Below are the code and all the weights of a small trained network. Each question names an input and a class and asks about switching units off, where a switched-off unit gives its printed mean instead of its output.

import numpy as np


def w(rows, s, z=0):
    codes = np.array(rows[::2]) - 128.0
    scale = np.full(codes.shape[1], s)
    scale[-1] = z or s
    return codes * scale


def f(y):
    return np.maximum(y, 0)


def log_softmax(a):
    a = a - a.max(-1, keepdims=True)
    return a - np.log(np.exp(a).sum(-1, keepdims=True))


def net(x, mask):
    res = np.array(x, float).reshape(1, 8) / 4 @ E
    y = f(res @ A[0][:, :-1].T + A[0][:, -1])
    res = res + np.where(mask, y, B[0][:, -1]) @ B[0][:, :-1]
    return log_softmax(res[-1] @ U[:, :-1].T + U[:, -1])


A, B = {}, {}
E = w([
[128,126,130],'x0',
[2,83,193],'x1',
[184,60,204],'x2',
[129,127,128],'x3',
[128,128,127],'x4',
[127,127,131],'x5',
[128,128,128],'x6',
[117,40,44],'x7',
],0.0081)
A[0] = w([
[108,149,106,191],'N0',
[66,122,162,56],'N1',
[131,92,48,126],'N2',
[100,159,87,81],'N3',
[248,145,96,56],'N4',
[148,111,146,188],'N5',
[153,81,147,196],'N6',
[14,165,114,49],'N7',
[112,187,63,128],'N8',
[124,75,67,64],'N9',
[152,195,182,44],'N10',
[139,91,103,141],'N11',
[94,85,160,113],'N12',
[169,138,113,73],'N13',
[197,179,94,92],'N14',
[112,94,190,111],'N15',
[135,134,151,191],'N16',
[71,57,42,118],'N17',
[100,177,61,67],'N18',
[169,79,143,114],'N19',
[181,127,103,65],'N20',
[198,101,187,98],'N21',
[47,51,162,83],'N22',
[116,62,79,39],'N23',
[98,211,198,80],'N24',
[187,154,94,80],'N25',
[157,107,156,249],'N26',
[136,176,210,140],'N27',
[133,69,48,117],'N28',
[184,145,45,156],'N29',
[88,93,176,171],'N30',
[123,185,169,53],'N31',
[166,75,205,54],'N32',
[110,34,95,108],'N33',
[106,180,187,80],'N34',
[191,99,141,133],'N35',
[134,115,138,241],'N36',
[143,88,184,154],'N37',
[155,151,178,125],'N38',
[114,38,90,88],'N39',
[148,212,245,127],'N40',
[149,133,116,101],'N41',
[156,78,182,68],'N42',
],0.014,0.011)
B[0] = w([
[76,185,119,183],'N0',
[120,10,114,152],'N1',
[141,147,141,172],'N2',
[140,121,201,141],'N3',
[127,77,117,179],'N4',
[109,138,128,188],'N5',
[112,172,129,201],'N6',
[116,103,150,163],'N7',
[94,150,191,174],'N8',
[173,119,158,150],'N9',
[187,124,147,154],'N10',
[169,163,123,158],'N11',
[96,105,111,169],'N12',
[112,52,107,138],'N13',
[115,51,136,173],'N14',
[117,113,130,172],'N15',
[121,165,101,191],'N16',
[151,145,116,197],'N17',
[111,121,176,151],'N18',
[97,145,176,157],'N19',
[127,72,121,141],'N20',
[104,137,165,172],'N21',
[134,88,122,196],'N22',
[165,117,145,145],'N23',
[184,127,135,177],'N24',
[115,68,115,156],'N25',
[87,178,101,245],'N26',
[146,122,95,200],'N27',
[166,149,151,176],'N28',
[106,129,116,198],'N29',
[130,128,97,205],'N30',
[204,121,162,144],'N31',
[135,121,170,162],'N32',
[173,146,130,181],'N33',
[191,120,129,160],'N34',
[89,138,143,169],'N35',
[82,156,90,234],'N36',
[108,141,142,190],'N37',
[141,144,119,169],'N38',
[194,123,133,171],'N39',
[149,124,109,228],'N40',
[134,89,129,134],'N41',
[125,119,169,153],'N42',
],0.011,0.012)
U = w([
[133,27,115,75],'0',
[244,154,149,22],'1',
[118,168,116,214],'2',
[119,166,112,203],'3',
[120,168,117,194],'4',
[120,175,111,172],'5',
[105,153,254,2],'6',
[122,170,95,133],'7',
],0.015,0.0091)

Each question gives the input, the list of numbers given to net, and the class t.
The units are the neurons (one row each of A and B). Each row of codes is followed by its name. A weight is (code - 128) times the scale printed after its matrix; where a second scale follows, it is the last column's (A, B and U).
mask holds one flag per neuron, in row order. A switched-off neuron (its flag False) gives its mean, the last column of its row in B, instead of its output. The means were averaged over made-up inputs and are rounded, as every weight is.
A unit's drop is (log p(t) with every unit on - log p(t) with that unit switched off) / (log p(t) with every unit on - log p(t) with every unit switched off).
The circuit of an input: a set's keep is (log p(t) with only the set's units on - log p(t) with every unit switched off) / (log p(t) with every unit on - log p(t) with every unit switched off). Starting from the 12 units with the biggest drops (on a tie, the unit counted first), units are removed one at a time, each time the one whose removal leaves the highest keep (on an exact tie, the one counted first), for as long as the keep stays at least 0.8.
units of the circuit, in order: the units of the circuit, biggest drop first
unit that matters most: the unit with the biggest drop
k most important neurons: the k neurons with the biggest drops, biggest first
drop when u is switched off: that unit's drop, to one decimal
input [3,4,4,-7,-7,2,-3,-7], class 1: units of the circuit, in order => N24, N34
input [8,-8,-7,-3,-7,4,0,0], class 0: unit that matters most => N14
input [-5,-5,-6,-6,3,-4,2,-1], class 6: units of the circuit, in order => N8, N18, N3
input [2,-7,4,-1,0,7,-5,1], class 0: units of the circuit, in order => N4, N14
input [-5,-6,-8,-4,7,-5,-4,3], class 6: 3 most important neurons => N8, N18, N3
input [-2,3,7,-1,-2,5,2,2], class 6: units of the circuit, in order => N32, N19
input [-4,-8,-8,4,5,-4,4,2], class 0: units of the circuit, in order => N14, N25
input [2,4,-6,1,-1,-6,-3,-7], class 1: 3 most important neurons => N24, N34, N31
input [2,7,1,6,1,-2,-1,-4], class 0: units of the circuit, in order => N1, N22
input [3,4,-7,-7,-6,5,0,-4], class 6: units of the circuit, in order => N7, N8
input [5,-4,7,-6,-4,5,-2,4], class 6: units of the circuit, in order => N19, N21, N35
input [-3,6,7,-1,1,-8,7,-4], class 4: 3 most important neurons => N30, N27, N26
input [6,-7,1,3,-3,-3,-1,6], class 0: 2 most important neurons => N4, N14
input [1,8,-5,-1,0,5,-1,-5], class 0: unit that matters most => N1
input [-6,6,0,-2,-6,6,8,-8], class 1: 2 most important neurons => N24, N34
input [3,6,-7,-3,-5,-1,-1,-5], class 6: 4 most important neurons => N7, N8, N3, N26
input [-3,6,3,0,-4,4,2,-4], class 0: 2 most important neurons => N1, N22
input [1,-7,5,-3,6,-6,7,6], class 0: 2 most important neurons => N4, N14
input [-5,-8,4,-6,4,-1,7,6], class 0: drop when N14 is switched off => 0.2
input [4,-7,-1,-2,-5,6,3,6], class 0: drop when N4 is switched off => 0.5
input [1,-7,0,5,8,4,-4,8], class 1: most important neuron => N28
input [1,-8,1,4,5,1,7,3], class 0: drop when N9 is switched off => 0.0
